In the rows, 128 means zero.
Each row has a class, written after it.
[159 105 151 155 140 152 157 127 116 132 115 122  91 101 162 142  62 135
 102 139 135 162  78 130 126 107 112 128 110 154 129 139 138 151 158 159
 155 169 173  94 142 138 112 105 143 153 136 141  47 116] | E
[147 129 140 132  95 153 167 126  95 143 121 126 113  95 101 120  95 138
 118 169 100 143  94 102 138 131 115 150 133 211 110 162 135 131 143 165
 177 134 128 109 109 115 137 150 124 183 158 131  54 132] | E
[200 158 153 146 191 127  85  92 136 167 112 154 158 108 175 112 115 119
 153 154  63 153 133 144 113 168 124 141  94 194  97 164 126 171 153 133
 160  86 179  61 174 174 109 172 115  79 179 101  59 133] | Z
[155 110 159  91 142 125 178 127 109 115 118 139 113 125 124 154  62 152
 130 133 132 130  36 133 131 119  81 103 142 157 122 148 148 122 143 155
 106 153 189 145 181 114 115 124 164 133 106 146  92 151] | E
[166 150 125 120 136 113  96 116 111 119 131 150 140 135 146 145 123 103
 115 126  87 108 152 113 133 121 140 139 145 162 142 125  97 166 103 161
 152 115 119 101 205 151 109 145 104 153 129 123 131 157] | Z
[158  95 153 140 133 150 141 114  97 135 153 111 137  75 100 104 117 109
 132 157  95 164  99 107 117 166  92 143 107 190 109 171 153 115 163 147
 181 157 104  93  75 105 150 154 113 135 172 140  43 163] | E
[155  98 193 134 148 145 208 132 133 143 120 141 134  97 133 120  72 128
 121 169 101 155  71 138 123 160 126 122 118 129 133 139 118 147 145 178
 178 148 150 121 139 113 130 162 143 168 163 160  54 165] | E
[130 115 136 145 145 138 104 138  71 151 134 117 141  97 151 134 124  99
 112 110 115 137 171 143 118 122 120 148 142 168 120 138 128 149 118 173
 171 128 155  84 157 121 116 126 110 142 141 139  93 151] | Z
[160 157 119 143 115 149 119 136  88 139 128 109 171  54 136 111  80  92
 123 124  86 151 111  80 126 135 112 112 148 189 114 187 124 144 120 150
 175 158 142  64 177 140 114 116 108 122 136 125  38 145] | Z
[131  70 118 136 111 178 124 114  83 123 153  81 137  49 152 100  55 168
 134 109 124 169  86 150  93 152 100 122 160 192  80 183 150 120 172 118
 169 193 204 104 124 147 138 120 118 170 118 154   4 139] | E
[128 139 145 126 127 116 153 128  96 147 124 130 104 118 135 128  93 107
 102 135 130 147  93 126 120  78  99 114  89 145 123 146 171 129 172 133
 139 141 172  93 146 133 113 109 147  93 131 131  96 134] | E
[205 113 120 143 157 130  54 107 121 153 154 177 177 128 161 119 154  95
 133 134  92 148 133 176 109 156 112 120 135 176 105 146 119 169 109 114
 159  85 165  80 235 128 119 139 113  97 140 127  68 163] | Z
[155 134 125 131 134 153 101 107 112 137 136 141 142  94 183 132 104  90
 116 117  84 137 179 146 124 107  97 171 154 148 140 131 121 123 142 144
 161 129 139  73 160 149 116 142 107 150 142 144 130 134] | Z
[144 130 130 104 141 138 126 123 136 140  93 156 159 114 127 123 113 110
 126 137 100 131 129 165 131 116 126 150 124 114 122 148 125 134 104 249
 144 109 118 119 158 123 128 129 127 113 123 131 107 184] | Z
[142 112 143 144 135 102 150 130 130 137 125 132 105 144 122 117 139 142
 112 152 152 118 116 116 131 134 122 120  91 150  88 114 132 120 120 149
 137 110 160 146 102  94 121 128 126 126  94 122 117 105] | E
[182 128  85 132 145 182  92 100  76 140 188 118 137  65 150 131 100 134
 119 107  71 170 123 159  95 122 100 139 148 217 121 197 143 156 143 107
 186 139 170  48 172 162 107 105   4  88 181 149  65 115] | Z
[141 114 164 148 147 136  87  75 120 157 140 146 156  99 141 122  84 111
 102 148  81 127 164 140 143 117 133 151 135 139 112 129 123 155 116 180
 162 121 104 104 143 104 120 144  99 167 138 151 106 127] | Z
[127 151 130 139 135 174 109  79 108 144 143 113 172  53 153 144  81 112
 116 119  75 165 134 152 129 107  93 136 152 158 125 187 147 161 175 156
 174 149 150  48 137 157 130 137  81 134 151 151  82 148] | Z
[159 129  49 150 117 160  80  77  90 140 147  97 149  68 152 120  87 120
 161 100  93 149 130 168 150 126  88 139 166 193  91 192 127 141 106 115
 181 150 158  40 165 158 126 116 108 143 114 128  63 140] | Z
[128 119 193 123 142 121 178 160 142 127 110 156  90 137 110 124 126 130
 102 153 148 105  55 101 129 117 133 106  64 117 175 125 135 142 181 144
 112 139 151 154 109 118 125 130 163 112 152 149 127 152] | E
[140 124 163 142 136 135 160 102 121 155 135 112 125  88 143 117  73 112
 121 136 120 144  74 125 118 117 103 117 129 164 112 175 150 137 189 149
 165 152 172  85 150 180 121 128 138 114 130 164  25 123] | E
[148 163 103 158 116 147 122 101 105 147 132 129 159  80 132 147 116 103
 119 112  95 138 110 141 111 105 117 183 123 176  99 184 124 143 149 114
 140 118 156  53 159 181  99 138 122  90 150 126  61 121] | Z
[180 134 112 141 133 155 112 115  96 131 125 137 147  87 129 151 100  84
 119 127  69 138 148 165 111 120 118 138 148 182 133 178 129 144 130 129
 164 116 141  96 177 149 126 127 101 108 158 144 111 134] | Z
[155 115 142 130 121 126 122 118 141 128 124 152 106 136 153 147 127 116
 114 141 138 125 121 142 148 111 142 154 144 152 158  90  90 157 103 183
 154 135 125 136 175 132 107 136  98 160 106 135 142 149] | Z
[117  55 124 141 152 132  87  76 117 140 134 121 147 151 163 104 118 121
 116  94 111 157 134 148 100 118 116 114 122 116 103 146 137 161 130 105
 135 142 179  92 140 140  99  87 138  92 123 140  74 109] | Z
[155 131  91 162 107 143 114 134  85 132 145 112 135  93 148 147  81 154
 130 118 129 149  93 161  98 131 125 139 152 202 114 181 123 137 129 119
 164 147 188  85 185 157 122 130 103 138 118 114  37 165] | E
[186 135 130 137 110 106 160 113 105 131 167 136  82 104 127 134  89 151
 133 157 126 127  80 105 153 162 103 108 137 252  73 154 147 116 117 149
 179 153 184 112 202 123 144 139 123 171 118 114  35 175] | E
